array([[ -9, -33,   5, -10],
       [ -5,  -1,   8, -33],
       [ -7,  22,   1, -54],
       [ -8,   0,  -4, -35]])
->
array([[-33,   5],
       [ -1,   8]])

array([[-26,  55,  31,  11],
       [-32,  30,  11, -12],
       [  5,   4, -15,   1],
       [ 24, -59, -25, -16],
       [ -3, -11,  10,   0]])
->
array([[55, 31],
       [30, 11]])

array([[  3,  26,   2,  -9],
       [ -8,  30,   4,   4],
       [-10, -35,  30, -52],
       [ 62,  62, -14, -52]])
->
array([[26,  2],
       [30,  4]])

array([[ 24,  -2, -39, -49,  21],
       [ 26,   0, -53, -51,  33],
       [ 27,   1, -48, -62,  24],
       [ 27,  -1, -52, -56,  32],
       [ 25,  -4, -53, -53,  24]])
->
array([[ -2, -39],
       [  0, -53]])

array([[ 28, -24, -15],
       [ 19,  17, -11],
       [ 51,  -3, -22],
       [ 39, -18,   1]])
->
array([[-24, -15],
       [ 17, -11]])

array([[-64,  17, -21],
       [ 33, -46, -29],
       [-57,  14,  25],
       [  8, -37,  -3]])
->
array([[ 17, -21],
       [-46, -29]])

array([[ 29,  27,  59],
       [-24,  -4, -38]])
->
array([[ 27,  59],
       [ -4, -38]])

array([[-49,   2,  12,   7,  -3],
       [ 13,   1,   4,   2,  -1],
       [-14,  -2,  -8,  -5,   2]])
->
array([[ 2, 12],
       [ 1,  4]])
---
array([[ 14,   5, -12, -14],
       [-16,   5,   4,   3],
       [-23, -40,  30,  53],
       [ 14,  13,  34,  57],
       [ 64,  54, -63,  39],
       [ -3,   7,   0,  -3]])
->
array([[-14,  14,   5, -12],
       [  3, -16,   5,   4],
       [ 53, -23, -40,  30],
       [ 57,  14,  13,  34],
       [ 39,  64,  54, -63],
       [ -3,  -3,   7,   0]])

array([[-17, -18,  27,  -2, -31,  23, -17,  20,  14],
       [-16, -25,  17, -11, -18,  42,  -1,  40,  -7],
       [-17, -14,   6,   7,  17,  60,  16,  36,  -4],
       [-13, -22, -14, -14, -22,  45,   7,  36,  -8],
       [ -9, -37,  12, -36, -43,  34,  -1,  43, -14],
       [-12, -44,  11, -44, -59,  21, -14,  49, -14],
       [-17, -18, -15,  -2,  -3,  45,   5,  28,   7],
       [-14, -21,  19, -10, -21,  41,   3,  33,  -3]])
->
array([[ 14, -17, -18,  27,  -2, -31,  23, -17,  20],
       [ -7, -16, -25,  17, -11, -18,  42,  -1,  40],
       [ -4, -17, -14,   6,   7,  17,  60,  16,  36],
       [ -8, -13, -22, -14, -14, -22,  45,   7,  36],
       [-14,  -9, -37,  12, -36, -43,  34,  -1,  43],
       [-14, -12, -44,  11, -44, -59,  21, -14,  49],
       [  7, -17, -18, -15,  -2,  -3,  45,   5,  28],
       [ -3, -14, -21,  19, -10, -21,  41,   3,  33]])

array([[ 20,  -9,  27,  25, -14,  19,  18, -30,  16, -35,   0, -25,  29,
          9],
       [ 24,  -3,  30, -26, -26,  33,  29, -52,  31, -47,   1,  12, -23,
        -15],
       [ -2,   1,   1,  28,  -6,  -6,   3,  29,  -3,  15,  -1, -19,  23,
         14],
       [ 11,  -2,  24, -12, -30,  20,  18, -51,  28, -38,  -5,  24,   4,
        -52],
       [ -1,   1, -30,  29,  16,  -8, -18, -44,  -8, -39,   2, -13,  19,
          1]])
->
array([[  9,  20,  -9,  27,  25, -14,  19,  18, -30,  16, -35,   0, -25,
         29],
       [-15,  24,  -3,  30, -26, -26,  33,  29, -52,  31, -47,   1,  12,
        -23],
       [ 14,  -2,   1,   1,  28,  -6,  -6,   3,  29,  -3,  15,  -1, -19,
         23],
       [-52,  11,  -2,  24, -12, -30,  20,  18, -51,  28, -38,  -5,  24,
          4],
       [  1,  -1,   1, -30,  29,  16,  -8, -18, -44,  -8, -39,   2, -13,
         19]])

array([[ -6,  10,  53,  46,  35,   6,  30],
       [-16,  16, -22,  16,  22, -27,  25],
       [ -8, -10,  26,  16, -10,  12,   1],
       [-20,  -7, -14,   3,  -2,  -2,  20],
       [ -2,  -4,   4,  -1,   5,   3,   7],
       [-28, -11, -25,   5,   4, -10,  32]])
->
array([[ 30,  -6,  10,  53,  46,  35,   6],
       [ 25, -16,  16, -22,  16,  22, -27],
       [  1,  -8, -10,  26,  16, -10,  12],
       [ 20, -20,  -7, -14,   3,  -2,  -2],
       [  7,  -2,  -4,   4,  -1,   5,   3],
       [ 32, -28, -11, -25,   5,   4, -10]])

array([[-29,  10,   1,  37, -12, -14, -23,  16, -20,  -3, -44,   4, -21,
         29],
       [-22, -13,  -2,  24,  38, -21, -32,  16, -20,  14, -17, -27, -13,
         30],
       [ 20,  -1,  21, -37,  24,   0,  51, -14, -29,  12,  10,   3,  -4,
         22],
       [ 49,  -9,  -5,  11,  -5,  40,   2, -39,  17,  -3,  26,   8,  13,
        -12]])
->
array([[ 29, -29,  10,   1,  37, -12, -14, -23,  16, -20,  -3, -44,   4,
        -21],
       [ 30, -22, -13,  -2,  24,  38, -21, -32,  16, -20,  14, -17, -27,
        -13],
       [ 22,  20,  -1,  21, -37,  24,   0,  51, -14, -29,  12,  10,   3,
         -4],
       [-12,  49,  -9,  -5,  11,  -5,  40,   2, -39,  17,  -3,  26,   8,
         13]])

array([[  4,  -9,  -6,   6,  -8,  -7,   6,  -9,  12,  -3,   0,   5,  -8,
          3, -15, -27],
       [ -4,   3, -13,  -5, -14, -14,  -5, -13, -47,  -2,   9,  -4, -10,
         -4,  -9, -19],
       [-15,  -4, -15, -14, -16, -14, -16,  -1,   4,  -3,  -4, -14,  -4,
        -14,  -5,  -6],
       [-30, -13,  -3, -33,  -3,  -3, -37, -17, -25,  -1, -22, -31,   0,
        -29, -15,  18],
       [-14,   3, -17, -16, -19, -17, -17,  -1, -25,  -2,   4, -15,  -6,
        -13,   0,  -4],
       [  6,  14, -29,   6, -31, -26,   7,  14, -15,  -3,  27,   5, -12,
          5,  11, -28]])
->
array([[-27,   4,  -9,  -6,   6,  -8,  -7,   6,  -9,  12,  -3,   0,   5,
         -8,   3, -15],
       [-19,  -4,   3, -13,  -5, -14, -14,  -5, -13, -47,  -2,   9,  -4,
        -10,  -4,  -9],
       [ -6, -15,  -4, -15, -14, -16, -14, -16,  -1,   4,  -3,  -4, -14,
         -4, -14,  -5],
       [ 18, -30, -13,  -3, -33,  -3,  -3, -37, -17, -25,  -1, -22, -31,
          0, -29, -15],
       [ -4, -14,   3, -17, -16, -19, -17, -17,  -1, -25,  -2,   4, -15,
         -6, -13,   0],
       [-28,   6,  14, -29,   6, -31, -26,   7,  14, -15,  -3,  27,   5,
        -12,   5,  11]])

array([[  1,   3,   3, -11],
       [ -1,   1,  -1,  -1],
       [  2,  -7,  -1, -47],
       [ -7,  -3, -29,  -1],
       [  3, -19,  -4, -40],
       [ 20,  28, -10,  19],
       [-25,   5,  30,  -6],
       [ -1,  11,  -4,  -7],
       [-31, -29,  16,  38],
       [-32, -29,  16,  38],
       [  3,   8,  31, -15]])
->
array([[-11,   1,   3,   3],
       [ -1,  -1,   1,  -1],
       [-47,   2,  -7,  -1],
       [ -1,  -7,  -3, -29],
       [-40,   3, -19,  -4],
       [ 19,  20,  28, -10],
       [ -6, -25,   5,  30],
       [ -7,  -1,  11,  -4],
       [ 38, -31, -29,  16],
       [ 38, -32, -29,  16],
       [-15,   3,   8,  31]])
